[ -1  73  -8   2  -5   3   7  14   6  -6   0  18  15 -10  -6  12   2   8
  20   2  -1 -18  24  11  -6  -8 -16   9  -5   7 -11 -11 -17 -20   2   6
   2  33   0  19   1  11   0  10   6 -17 -15  21  11  13  -2 -18   0   8
  -7 -23] | <14>
[  1  40 -21   4   3  39 -37  -1   8  -3  28 -12  -3  -9 -26 -20  19   3
 -45   7  14 -28  19  46  19  24 -16 -15 -21 -13   3  19   3  -4  -7  16
  -4  10 -11  18  -5  31  14 -11   0   0  -2  -1 -34  14  19 -13 -13   5
  51   4] | <14>
[  1  54 -21   7  -6  14  -7 -25   8 -17 111 -14   8   9  25  12   0 -40
 -27  33  17 -60   8 -12  -3  -4  -4  -1  -7  14 -21   1 -20 -24 -34  -5
  16   5  26  -7  11   7  33  -9  24  14 -16 -21  31  43 -14 -17 -34 -14
  33 -26] | <21>
[ -4  73 -33   6   2  19   5  19 -55 -13  14  16  14   1   4  12  16  -7
 -30  20   8 -42  13  -8   7 -18 -22 -28 -11 -14 -14   6 -16 -33 -16   5
  -2  51   0 -42  12  26  12   1   9 -12  -4  -5  10  20   6 -33 -16  15
 -10 -34] | <10>
[ -7  -3 -32   3 -18   5  40 -31   6   4  23 -16 -14  36   8 -11  33 -27
  13  29  23 -34 -15 -21 -12 -29  -4 -37  12   4 -28   7 -16 -22 -21  -5
  11 -16   7 -11  25 -10  45 -27  40 -11  -1 -12  22  44  -7 -13 -20 -35
  -2 -33] | <21>
[  -2   79  -30   -2    8   34   -1   32   36    8   -3   14   21  -23
  -14   17   11   42  -27  -10  -17  -30   14    1   18   -5  -23 -114
  -18  -33    8  -23  -14  -22   -7   39   11   74   -3   32   -9   33
   -9   10    5  -17  -10    2  -36   24   33  -32  -14   55  -33  -28] | <11>
[  3  67  33 -46  -1   8 -21   1   0   0  37  21  26 -16  19  10 -11   0
 -20   5  84 -34  -3  -6  12   8 -18  -1  -5 -13   0   7 -14 -10 -26  -3
  10  27   9   0  -9  18 -10  12 -20  17  -8  -5   3  14  -8 -32  -6  20
  12 -20] | <10>
[-19 -43 -56   1  13 -21  31  -8   0 -12   6  -3  -6  31  10 -29  30 -11
  16  27   7 -11 -21 -36  -9 -29  10 -42  13  -9   1 -18  -9 -24 -16   4
  23  -4   4  17  19  -1  35 -19  25 -16  -6 -12  21  19   3   1 -18 -28
 -31 -37] | <21>
[-21  33 -51  -6  -2   5   5   0  25  -8  13 -14  -7  24 -62 -25  27 -11
 -28  23  37 -37   8  68   1   1 -21 -28 -28  -6 -22   2 -19 -40 -20  12
  -8  14  -2  18   2  22  43 -20  33 -26 -21 -13 -11  35  -7   9  -8  -3
  18 -10] | <14>
[-11  23 -60 -12   2  11  16  13  17  -1   4  -3 -10  22 -37  -7  37  13
  -2  21   6 -28  -6   1  14 -11 -23 -49 -10 -15  -5 -18 -35 -25 -26  22
   5  14  -6  24   8  19  26 -27  49   9  -5 -22 -20  42  16  -3 -16   6
 -28 -31] | <14>
[  8   3  -3   2   5 -12  -4 -13   7  -2   6  11  -6   0  31  16  -7   7
  15   9   1  -6 -15 -54 -12  -9  25  11  37   0 -11  -4  -7   3 -10 -20
 -13  -3   8  -9  14  -9  -6   9   1   9  11  -1  29 -34  -4 -13  -7   0
 -13 -13] | <21>
[ -3  47  33   3 -12   8 -20   4  18  -7  15  -4   6  -8   8  -1  -6  -7
 -26  -8  -5 -19  10   9   5   8 -16 -29  -8  -1   4   6  -2 -17  -3   8
   3  12   0   1  -4  10  -5   9   0 -54  -4  -3  -4  26  -5 -22  -4  17
  -1  -4] | <14>
[ 16 114 -31  -3 -17  15   2  -4   5 -11  16  -9  -5  14 -31 -17  21  -2
 -13  60  15 -15  11  49  -4   6 -29  -4 -15 -13   0   1  10 -18   1   8
  -3  24   1  29 -27  20  30 -44   2 -36 -18  10 -18  21   6  -3  -1   5
  15  -2] | <14>
[ 10   5 -18  -1   6 -20  39   0  18  -2   8  13 -39   2  27  25   7 -14
  18  25   2 -26   5 -78  83 -24   1  -6  18   7 -33 -13 -21 -26 -27   4
  18  13   9  -5  20 -28   7  -3  26   9  -2  -4  39  15  -7   0 -12   5
 -15 -35] | <16>
[  1   6 -37   2 -12  12  43   7  11 -27   1  30  10  32  29  30  -6 -22
  44  24   7 -18 -14 -54 -33 -97  -4  16  15   4 -34 -21 -31 -31  -5 -12
  15  12   9  -2  32 -19  22 -15  23 -17  -2   4  50  12  -7 -16  -5 -15
 -22 -58] | <16>
